Here is a tiny trained network, its code and every weight. The questions are about switching its units off for an input and a class, where a switched-off unit gives its printed mean instead of its output.

import numpy as np


def w(rows, s, z=0):
    codes = np.array(rows[::2]) - 128.0
    scale = np.full(codes.shape[1], s)
    scale[-1] = z or s
    return codes * scale


def f(y):
    return y / 2 * (1 + np.tanh(0.7978845608 * (y + 0.044715 * y**3)))


def log_softmax(a):
    a = a - a.max(-1, keepdims=True)
    return a - np.log(np.exp(a).sum(-1, keepdims=True))


def net(x, mask):
    res = np.array(x, float).reshape(1, 7) / 4 @ E
    y = f(res @ A[0][:, :-1].T + A[0][:, -1])
    res = res + np.where(mask, y, B[0][:, -1]) @ B[0][:, :-1]
    return log_softmax(res[-1] @ U[:, :-1].T + U[:, -1])


A, B = {}, {}
E = w([
[154,104,159,247,19,86,152,88],'x0',
[61,110,13,95,3,143,88,146],'x1',
[136,127,124,135,118,120,130,123],'x2',
[139,135,118,134,125,129,129,134],'x3',
[115,121,148,108,122,116,132,111],'x4',
[74,186,139,179,155,58,6,95],'x5',
[186,161,167,81,63,75,121,231],'x6',
],0.0069)
A[0] = w([
[199,64,108,80,112,189,236,131,31],'N1',
[201,171,240,167,235,106,186,102,81],'N2',
[89,63,71,195,164,189,149,10,85],'N3',
[94,71,74,154,203,181,158,3,63],'N4',
[186,166,157,102,87,56,149,202,77],'N5',
[87,217,134,153,152,38,22,101,60],'N6',
[175,70,143,238,49,37,175,69,252],'N7',
],0.0056,0.0044)
B[0] = w([
[183,67,159,193,126,167,128,92,160],'N1',
[67,133,41,109,3,85,202,105,196],'N2',
[132,172,174,118,93,135,99,186,180],'N3',
[131,164,189,109,94,139,66,178,175],'N4',
[169,165,167,118,125,179,64,172,160],'N5',
[212,35,163,197,95,201,168,62,171],'N6',
[125,164,119,74,218,106,126,83,254],'N7',
],0.011,0.0078)
U = w([
[192,9,179,214,87,187,139,90,35],'0',
[64,157,26,118,2,83,147,130,87],'1',
[133,163,120,103,157,116,126,134,228],'2',
[130,185,111,73,213,117,112,119,176],'3',
[143,227,222,119,97,130,80,200,2],'4',
[114,120,121,119,158,85,129,155,187],'5',
[112,143,107,120,158,105,127,146,181],'6',
],0.0097,0.006)

Each question gives the input, the list of numbers given to net, and the class t.
The units are the neurons (one row each of A and B). Each row of codes is followed by its name. A weight is (code - 128) times the scale printed after its matrix; where a second scale follows, it is the last column's (A, B and U).
mask holds one flag per neuron, in row order. A switched-off neuron (its flag False) gives its mean, the last column of its row in B, instead of its output. The means were averaged over made-up inputs and are rounded, as every weight is.
A unit's drop is (log p(t) with every unit on - log p(t) with that unit switched off) / (log p(t) with every unit on - log p(t) with every unit switched off).
The circuit of an input: a set's keep is (log p(t) with only the set's units on - log p(t) with every unit switched off) / (log p(t) with every unit on - log p(t) with every unit switched off). Starting from all 7 units, units are removed one at a time, each time the one whose removal leaves the highest keep (on an exact tie, the one counted first), for as long as the keep stays at least 0.8.
circuit, biggest first: the units of the circuit, biggest drop first
top k neurons: the k neurons with the biggest drops, biggest first
drop of u: that unit's drop, to one decimal
input [-6,2,7,6,5,-4,-8], class 4: top 3 neurons -> (N4; N3; N7)
input [6,-5,1,-4,-4,-2,-5], class 3: circuit, biggest first -> (N7)
input [-6,-7,4,-2,-6,-5,7], class 1: top 2 neurons -> (N2; N7)
input [-4,6,-3,6,8,3,-8], class 4: circuit, biggest first -> (N4; N3)
input [8,7,-3,2,4,-8,1], class 0: top 2 neurons -> (N1; N2)
input [-1,5,8,7,7,-8,-8], class 0: top 2 neurons -> (N1; N7)
input [8,-6,-3,-2,-7,-4,-6], class 3: top 2 neurons -> (N7; N6)
input [4,4,-5,4,7,-5,-1], class 5: top 2 neurons -> (N2; N6)
input [8,5,2,6,7,-4,2], class 3: circuit, biggest first -> (N7; N2)
input [-6,-4,2,-1,0,7,-4], class 0: top 2 neurons -> (N6; N7)
input [5,2,2,2,-5,1,-8], class 4: circuit, biggest first -> (N3; N4)
input [-5,5,-1,5,1,4,-8], class 4: circuit, biggest first -> (N4; N3)
input [7,5,4,7,-5,-2,-5], class 3: top 2 neurons -> (N7; N2)
input [-1,-8,5,-4,0,-3,-7], class 1: top neuron -> (N2)
input [-5,5,0,3,-1,-8,-4], class 0: top 3 neurons -> (N1; N7; N2)
input [7,2,-3,-5,-3,5,1], class 3: top 3 neurons -> (N7; N2; N1)
input [-4,-6,-6,3,-2,1,-7], class 4: top 3 neurons -> (N4; N3; N7)
input [2,4,-6,7,4,-3,8], class 4: top 2 neurons -> (N5; N2)
input [8,-6,-2,-1,8,6,2], class 3: drop of N1 -> 0.3
input [7,4,-4,7,-2,4,5], class 3: drop of N2 -> 0.2
input [2,0,5,-6,-7,-8,6], class 0: circuit, biggest first -> (N1)
input [8,0,2,0,2,8,6], class 0: drop of N6 -> 2.1
